Below are the code and all the weights of a small trained network. Each question names an input and a class and asks about switching units off, where a switched-off unit gives its printed mean instead of its output.

import numpy as np


def w(rows, s, z=0):
    codes = np.array(rows[::2]) - 128.0
    scale = np.full(codes.shape[1], s)
    scale[-1] = z or s
    return codes * scale


def f(y):
    return y / 2 * (1 + np.tanh(0.7978845608 * (y + 0.044715 * y**3)))


def log_softmax(a):
    a = a - a.max(-1, keepdims=True)
    return a - np.log(np.exp(a).sum(-1, keepdims=True))


def net(x, mask):
    res = np.array(x, float).reshape(1, 4) / 4 @ E
    y = f(res @ A[0][:, :-1].T + A[0][:, -1])
    res = res + np.where(mask, y, B[0][:, -1]) @ B[0][:, :-1]
    return log_softmax(res[-1] @ U[:, :-1].T + U[:, -1])


A, B = {}, {}
E = w([
[43,236,107,87,129,180,149,79,145,161],'x0',
[153,187,153,167,60,105,218,78,173,120],'x1',
[130,99,246,149,174,202,202,115,40,109],'x2',
[108,183,138,159,117,127,137,77,190,140],'x3',
],0.012)
A[0] = w([
[160,159,154,173,83,92,202,101,217,127,246],'neuron 1',
[81,96,104,184,120,171,137,139,103,104,67],'neuron 2',
[137,149,148,125,132,125,118,82,124,125,152],'neuron 3',
[155,56,134,119,120,124,146,157,43,125,181],'neuron 4',
[73,142,158,119,186,195,93,131,85,116,143],'neuron 5',
[178,4,221,152,164,143,140,120,69,124,120],'neuron 6',
[149,90,125,151,100,95,131,129,146,136,5],'neuron 7',
[114,211,154,149,105,135,198,80,125,146,135],'neuron 8',
[117,229,159,137,100,163,205,115,171,106,111],'neuron 9',
[177,99,63,101,74,69,151,154,121,129,74],'neuron 10',
[136,146,90,146,116,83,56,118,242,121,104],'neuron 11',
[56,198,155,103,177,213,145,111,39,137,200],'neuron 12',
],0.014,0.0032)
B[0] = w([
[159,157,130,146,35,163,175,101,193,66,220],'neuron 1',
[130,116,95,158,161,122,149,142,128,173,143],'neuron 2',
[109,177,135,136,111,140,148,176,119,140,146],'neuron 3',
[138,61,128,103,147,92,178,139,37,132,209],'neuron 4',
[166,132,118,105,158,173,93,61,77,157,198],'neuron 5',
[128,141,236,235,193,107,120,175,137,131,251],'neuron 6',
[179,152,131,129,86,163,84,100,124,97,150],'neuron 7',
[69,113,128,88,112,97,220,114,108,182,216],'neuron 8',
[143,118,148,3,187,104,194,134,168,131,223],'neuron 9',
[119,114,56,119,45,124,140,139,97,80,179],'neuron 10',
[99,142,107,143,146,87,57,142,222,165,220],'neuron 11',
[79,151,89,132,98,254,104,142,132,91,239],'neuron 12',
],0.018,0.023)
U = w([
[190,68,50,124,72,45,45,179,59,76,251],'0',
[72,166,86,88,180,240,49,106,72,161,103],'1',
[145,105,217,179,227,142,137,191,28,123,108],'2',
[199,145,208,190,98,93,166,156,126,51,89],'3',
[166,115,127,89,216,103,32,83,72,218,34],'4',
[101,205,154,65,100,121,211,102,189,123,142],'5',
[122,170,56,108,91,19,2,137,217,166,165],'6',
],0.0077,0.0022)

Each question gives the input, the list of numbers given to net, and the class t.
The units are the neurons (one row each of A and B). Each row of codes is followed by its name. A weight is (code - 128) times the scale printed after its matrix; where a second scale follows, it is the last column's (A, B and U).
mask holds one flag per neuron, in row order. A switched-off neuron (its flag False) gives its mean, the last column of its row in B, instead of its output. The means were averaged over made-up inputs and are rounded, as every weight is.
A unit's drop is (log p(t) with every unit on - log p(t) with that unit switched off) / (log p(t) with every unit on - log p(t) with every unit switched off).
The circuit of an input: a set's keep is (log p(t) with only the set's units on - log p(t) with every unit switched off) / (log p(t) with every unit on - log p(t) with every unit switched off). Starting from all 12 units, units are removed one at a time, each time the one whose removal leaves the highest keep (on an exact tie, the one counted first), for as long as the keep stays at least 0.8.
circuit, biggest first: the units of the circuit, biggest drop first
top k neurons: the k neurons with the biggest drops, biggest first
drop of u: that unit's drop, to one decimal
input [-7,-3,-4,-3], class 0: circuit, biggest first -> [neuron 10]
input [-4,4,7,4], class 3: circuit, biggest first -> [neuron 1; neuron 6]
input [1,-8,-4,-1], class 6: circuit, biggest first -> [neuron 12; neuron 4]
input [7,-5,-4,4], class 1: top 3 neurons -> [neuron 12; neuron 1; neuron 5]
input [2,-3,-4,-4], class 6: top 2 neurons -> [neuron 4; neuron 12]
input [-4,0,3,5], class 3: top 2 neurons -> [neuron 5; neuron 4]
input [-3,-6,-7,-6], class 0: top 2 neurons -> [neuron 10; neuron 4]
input [3,0,-1,-3], class 1: top 2 neurons -> [neuron 6; neuron 1]
input [4,-1,-4,3], class 6: drop of neuron 11 -> 0.4
input [-3,-4,-6,-5], class 0: drop of neuron 10 -> 0.5
input [-4,-1,-1,5], class 6: drop of neuron 6 -> 0.1
